Here is a tiny trained network, its code and every weight. The questions are about switching its units off for an input and a target symbol, where a switched-off unit gives its printed mean instead of its output.

import numpy as np


def w(rows, s, z=0):
    codes = np.array(rows[::2]) - 128.0
    scale = np.full(codes.shape[1], s)
    scale[-1] = z or s
    return codes * scale


def norm(h):
    return h / np.sqrt((h * h).mean(-1, keepdims=True) + 1e-5)


def f(y):
    return np.maximum(y, 0)


def softmax(a):
    e = np.exp(a - a.max(-1, keepdims=True))
    return e / e.sum(-1, keepdims=True)


def log_softmax(a):
    a = a - a.max(-1, keepdims=True)
    return a - np.log(np.exp(a).sum(-1, keepdims=True))


def net(x, mask):
    ids = ['αδζθλμξπστφψω'.index(c) for c in x.split()]
    T = len(ids)
    res = E[ids] + P[:T]
    q, k, v = (norm(res) @ M[0].T for M in (Q, K, V))
    z = softmax(np.where(np.tri(T) > 0, q @ k.T / 3**0.5, -1e9)) @ v
    res = res + np.where(mask[0], z, O[0][:, -1]) @ O[0][:, :-1]
    y = f(norm(res) @ A[0][:, :-1].T + A[0][:, -1])
    res = res + np.where(mask[1:9], y, B[0][:, -1]) @ B[0][:, :-1]
    return log_softmax(norm(res)[-1] @ U[:, :-1].T + U[:, -1])


Q, K, V, O, A, B = {}, {}, {}, {}, {}, {}
E = w([
[186,121,89,148],'α',
[181,105,168,205],'δ',
[223,82,119,195],'ζ',
[233,254,166,112],'θ',
[110,147,12,191],'λ',
[95,215,129,125],'μ',
[189,120,92,147],'ξ',
[121,135,151,50],'π',
[134,79,135,59],'σ',
[65,87,106,60],'τ',
[154,104,121,195],'φ',
[41,128,79,162],'ψ',
[140,102,48,98],'ω',
],0.025)
P = w([
[103,215,117,87],'0',
[109,201,111,96],'1',
[118,182,111,104],'2',
[130,160,109,118],'3',
[139,141,104,125],'4',
[143,122,106,137],'5',
[152,104,102,145],'6',
[151,86,100,153],'7',
[153,65,102,158],'8',
[149,47,99,167],'9',
[150,24,103,172],'10',
[145,14,102,175],'11',
[145,1,104,184],'12',
],0.0089)
Q[0] = w([
[76,181,252,109],'h0',
[138,125,87,41],'h0',
[133,99,225,26],'h0',
],0.02)
K[0] = w([
[140,250,170,111],'h0',
[87,65,72,63],'h0',
[156,162,165,89],'h0',
],0.024)
V[0] = w([
[42,3,136,165],'h0',
[82,232,218,88],'h0',
[100,98,80,13],'h0',
],0.0066)
O[0] = w([
[99,254,198,115,154],'h0',
[193,94,149,229,2],'h0',
[211,247,59,94,181],'h0',
],0.0086,0.004)
A[0] = w([
[155,197,132,126,32],'n0',
[177,93,155,151,24],'n1',
[85,120,145,112,189],'n2',
[122,114,135,92,185],'n3',
[136,86,135,133,164],'n4',
[135,165,250,131,94],'n5',
[187,93,111,165,6],'n6',
[124,156,109,196,2],'n7',
],0.023,0.0071)
B[0] = w([
[46,111,181,108,215],'n0',
[121,72,83,55,206],'n1',
[159,179,181,124,238],'n2',
[185,172,145,213,247],'n3',
[128,91,163,76,240],'n4',
[4,175,102,46,158],'n5',
[124,205,139,190,254],'n6',
[151,59,123,178,184],'n7',
],0.014,0.0042)
U = w([
[146,111,105,142,126],'α',
[84,83,129,65,255],'δ',
[183,32,120,91,169],'ζ',
[212,127,155,106,92],'θ',
[84,87,55,155,202],'λ',
[125,85,156,239,142],'μ',
[185,117,131,155,132],'ξ',
[145,117,127,146,148],'π',
[135,131,121,142,134],'σ',
[149,205,188,42,90],'τ',
[148,102,236,165,177],'φ',
[53,167,164,192,139],'ψ',
[142,121,22,1,17],'ω',
],0.02,0.0071)

Each question gives the input, a string of symbols that net reads in full, and the target symbol t.
The units are the heads (3 rows each of Q, K, V and O) and the neurons (one row each of A and B). Each row of codes is followed by its name. A weight is (code - 128) times the scale printed after its matrix; where a second scale follows, it is the last column's (O, A, B and U).
mask holds one flag per unit, heads first, then neurons. A switched-off unit (its flag False) gives its mean, the last column of its rows in O or B, instead of its output. The means were averaged over made-up inputs and are rounded, as every weight is.
A unit's drop is (log p(t) with every unit on - log p(t) with that unit switched off) / (log p(t) with every unit on - log p(t) with every unit switched off).
The circuit of an input: a set's keep is (log p(t) with only the set's units on - log p(t) with every unit switched off) / (log p(t) with every unit on - log p(t) with every unit switched off). Starting from all 9 units, units are removed one at a time, each time the one whose removal leaves the highest keep (on an exact tie, the one counted first), for as long as the keep stays at least 0.8.
units of the circuit, in order: the units of the circuit, biggest drop first
k most important neurons: the k neurons with the biggest drops, biggest first
drop when u is switched off: that unit's drop, to one decimal
input ξ φ τ δ ψ τ μ δ φ α, target φ: 3 most important neurons => (n4, n3, n1)
input ζ ψ δ λ δ φ ω τ ψ ξ, target ψ: units of the circuit, in order => (h0, n0, n4)
input σ τ ξ ξ, target τ: 3 most important neurons => (n0, n3, n7)
input ψ ω λ ω φ σ μ π α θ ψ σ, target θ: units of the circuit, in order => (n3, n0)
input α ω ψ ω λ π σ, target τ: 3 most important neurons => (n7, n3, n1)
input δ δ ω α σ α ψ λ α ω σ δ, target δ: 2 most important neurons => (n1, n5)
input σ θ φ δ ξ φ τ θ, target θ: units of the circuit, in order => (h0, n6, n1, n3)
input θ μ α δ τ λ θ τ α, target τ: most important neuron => (n0)
input ζ τ ξ μ φ τ μ ω ω μ τ ξ, target τ: 2 most important neurons => (n0, n1)
input δ φ λ τ ω μ λ φ σ φ ζ ξ δ, target δ: units of the circuit, in order => (h0, n5, n1)
input λ δ θ δ τ θ, target θ: 4 most important neurons => (n6, n1, n3, n2)
input θ φ ξ ω α ξ, target ω: 2 most important neurons => (n2, n3)
input σ σ τ ψ σ φ θ ξ, target φ: drop when n4 is switched off => 0.4
input α ψ τ μ ξ ζ, target ζ: drop when n0 is switched off => 0.0
input ζ τ σ τ λ α ζ τ ω φ, target φ: drop when h0 is switched off => 1.4
input π φ ζ λ ω τ α α τ ψ π, target θ: drop when h0 is switched off => 0.3
input δ τ μ π π φ φ δ α, target φ: most important neuron => (n4)
input π ω π λ τ φ δ τ π λ ζ φ ξ, target φ: 3 most important neurons => (n4, n3, n1)
input ξ ξ ζ α ψ τ δ ζ π ζ, target ζ: 2 most important neurons => (n1, n4)
input λ λ ξ τ π ζ θ φ σ, target τ: most important neuron => (n7)
